[[129 129 121 114 130 111 139 130 121 120 129 143 129]
 [146 112 114 102 150 109 116 144 123 106 112 121 134]]
->
[[146 129]
 [112 129]
 [114 121]
 [102 114]
 [150 130]
 [109 111]
 [116 139]
 [144 130]
 [123 121]
 [106 120]
 [112 129]
 [121 143]
 [134 129]]

[[145 148]
 [103 116]]
->
[[103 145]
 [116 148]]

[[134 139 120 145]
 [110 104 128 129]
 [134 137 129 140]
 [144 149 123 141]
 [113 110 135 113]
 [131 135 120 141]
 [113 110 125 117]
 [133 138 127 117]
 [118 119 134 121]]
->
[[118 133 113 131 113 144 134 110 134]
 [119 138 110 135 110 149 137 104 139]
 [134 127 125 120 135 123 129 128 120]
 [121 117 117 141 113 141 140 129 145]]

[[116 119 135]
 [105 114 107]
 [148 150 126]
 [103 130 116]
 [137 126 155]
 [156 143 128]
 [143 145 118]
 [143 137 149]
 [ 99 151 105]
 [139 117 115]
 [131 122  99]
 [111 136 131]]
->
[[111 131 139  99 143 143 156 137 103 148 105 116]
 [136 122 117 151 137 145 143 126 130 150 114 119]
 [131  99 115 105 149 118 128 155 116 126 107 135]]

[[128 109 108 133 129 121 120]
 [135 133 130 117 131 155 140]
 [103 140 125 122 140 152 127]
 [120 123 131 149 154 115 137]
 [117 126 109 143 128 115 120]
 [129 125 128 109 140 140 140]
 [122 130 126 150 144 130 132]
 [132 132 117 147 141 109 120]
 [136 112 121 118 143 116 154]
 [119 148 127 133 125 119 155]]
->
[[119 136 132 122 129 117 120 103 135 128]
 [148 112 132 130 125 126 123 140 133 109]
 [127 121 117 126 128 109 131 125 130 108]
 [133 118 147 150 109 143 149 122 117 133]
 [125 143 141 144 140 128 154 140 131 129]
 [119 116 109 130 140 115 115 152 155 121]
 [155 154 120 132 140 120 137 127 140 120]]

[[131 104 124]
 [126 134 144]
 [144 122  99]]
->
[[144 126 131]
 [122 134 104]
 [ 99 144 124]]
---
[[135 136 134 136 142 145 102 137 128 151 149 143 119 144 150 140]
 [134 122 133 101 123 102 142 104 129 129 129 105 138 101 128 110]]
->
[[134 122 133 101 123 102 142 104 129 129 129 105 138 101 128 110]]

[[150 127 137 148 111 136 133 128 122 142 150 140]
 [133 126 137 151 125 122 142 113 126 124 133 128]
 [124 143 131 143 124 129 124 123 156 141 149 128]]
->
[[133 126 137 151 125 122 142 113 126 124 133 128]]

[[119 118 138 115 121 127 121 130 103 127 129]
 [112 124 133 119 116 126 107 128 112 139 130]
 [132 123 149 109 123 119 124 136 107 127 133]
 [140 127 141 121 125 115 122 125 111 126 137]
 [111 123 124 126 120 133  99 112 121 132 133]]
->
[[112 124 133 119 116 126 107 128 112 139 130]
 [140 127 141 121 125 115 122 125 111 126 137]]

[[135 138 117 117 139 133 133 137 110 123 130 129 139 132 129 154]
 [124 122 137 120 114 122 134 137 121 138 115 120 144 123 126 143]
 [126 123 133 135 120 133 147 130 125 115 146 127 120 104 144 145]]
->
[[124 122 137 120 114 122 134 137 121 138 115 120 144 123 126 143]]

[[119 132 126 128 125 130 128 132 130]
 [121 120 111 108 112 110 108 126 114]
 [149 136 141 118 126 139 118 125 140]
 [138 144 147 136 137 147 136 132 146]
 [123 134 127 127 126 131 127 130 132]
 [120 150 148 155 147 157 155 137 149]
 [134 122 127 127 133 127 127 123 130]
 [132 127 116 134 117 124 134 128 144]]
->
[[121 120 111 108 112 110 108 126 114]
 [138 144 147 136 137 147 136 132 146]
 [120 150 148 155 147 157 155 137 149]
 [132 127 116 134 117 124 134 128 144]]

[[141 141 145 127 143 131]
 [137 138 132 126 126 136]
 [142 128 151 111 133 130]
 [127 143 120 146 135 133]
 [137 144 140 134 146 136]
 [124 129 121 134 127 135]]
->
[[137 138 132 126 126 136]
 [127 143 120 146 135 133]
 [124 129 121 134 127 135]]

[[138 134 138 126 134]
 [124 133 117 137 124]
 [122 119 121 123 113]
 [122 105 138 107 137]
 [140 147 131 138 134]
 [120 128 115 133 125]
 [135 132 134 122 128]]
->
[[124 133 117 137 124]
 [122 105 138 107 137]
 [120 128 115 133 125]]

[[136 145 145 147 149 148 148]
 [131 134 126 121 118 114 111]
 [156 151 146 143 140 135 130]
 [132 128 138 142 147 148 149]
 [154 155 148 148 145 141 137]
 [144 139 147 149 146 146 143]
 [145 142 141 136 132 127 122]]
->
[[131 134 126 121 118 114 111]
 [132 128 138 142 147 148 149]
 [144 139 147 149 146 146 143]]

[[132 139 121 142 107 147 124 140]
 [101 123 107 130 128 136 124 135]]
->
[[101 123 107 130 128 136 124 135]]
---
[[127 138 147 157 102 144 102 127 151 149 110 128 150 102]
 [138 105 133 119 116 107 136 139 100 112 116 128 101 119]
 [119 133 119 110 142 131 133 118 132 127 144 128 131 140]]
->
[[138 105 133 119 116 107 136 139 100 112 116 128 101 119]
 [127 138 147 157 102 144 102 127 151 149 110 128 150 102]
 [119 133 119 110 142 131 133 118 132 127 144 128 131 140]]

[[128 146 124 125 140 136 118 136 127 126]
 [143 123 119 108 137 128 105 152 124 133]
 [137 134 141 116 122 129 122 113 134 124]]
->
[[143 123 119 108 137 128 105 152 124 133]
 [137 134 141 116 122 129 122 113 134 124]
 [128 146 124 125 140 136 118 136 127 126]]

[[136 127 124 120 115 133 125 133 120 115 132 116 136 120 120]
 [148 121 131 128 108 142 130 126 128 108 127 108 126 128 128]
 [127 136 131 105 126 127 131 118 106 126 137 126 118 105 106]
 [133 142 149 124 129 132 145 118 124 129 139 129 114 124 124]
 [128 115 111 134 123 128 114 139 134 123 115 123 143 134 133]
 [109 134 123 125 145 114 124 132 125 145 130 145 133 125 125]]
->
[[148 121 131 128 108 142 130 126 128 108 127 108 126 128 128]
 [136 127 124 120 115 133 125 133 120 115 132 116 136 120 120]
 [133 142 149 124 129 132 145 118 124 129 139 129 114 124 124]
 [128 115 111 134 123 128 114 139 134 123 115 123 143 134 133]
 [127 136 131 105 126 127 131 118 106 126 137 126 118 105 106]
 [109 134 123 125 145 114 124 132 125 145 130 145 133 125 125]]

[[130 122 104 122 148 127 148 127 127]
 [140 143 128 143 129 121 129 108 121]]
->
[[140 143 128 143 129 121 129 108 121]
 [130 122 104 122 148 127 148 127 127]]

[[127 133 134 140 130 140 129 137 139]
 [139 128 126 118 133 121 134 125 120]
 [138 133 132 127 135 128 136 130 128]
 [114 150 151 149 139 117 147 116 141]
 [119 129 131 139 125 138 123 133 137]]
->
[[139 128 126 118 133 121 134 125 120]
 [138 133 132 127 135 128 136 130 128]
 [127 133 134 140 130 140 129 137 139]
 [119 129 131 139 125 138 123 133 137]
 [114 150 151 149 139 117 147 116 141]]

[[115 120 125 143]
 [137 150 141 104]
 [112 152 153 143]
 [155 125 132 136]
 [136 111 131 107]
 [135 153 137 129]
 [151 140 151 103]
 [108 125 109 115]
 [133 106 138 114]
 [145 122 142 141]
 [119 108 146 102]]
->
[[155 125 132 136]
 [151 140 151 103]
 [145 122 142 141]
 [137 150 141 104]
 [136 111 131 107]
 [135 153 137 129]
 [133 106 138 114]
 [119 108 146 102]
 [115 120 125 143]
 [112 152 153 143]
 [108 125 109 115]]
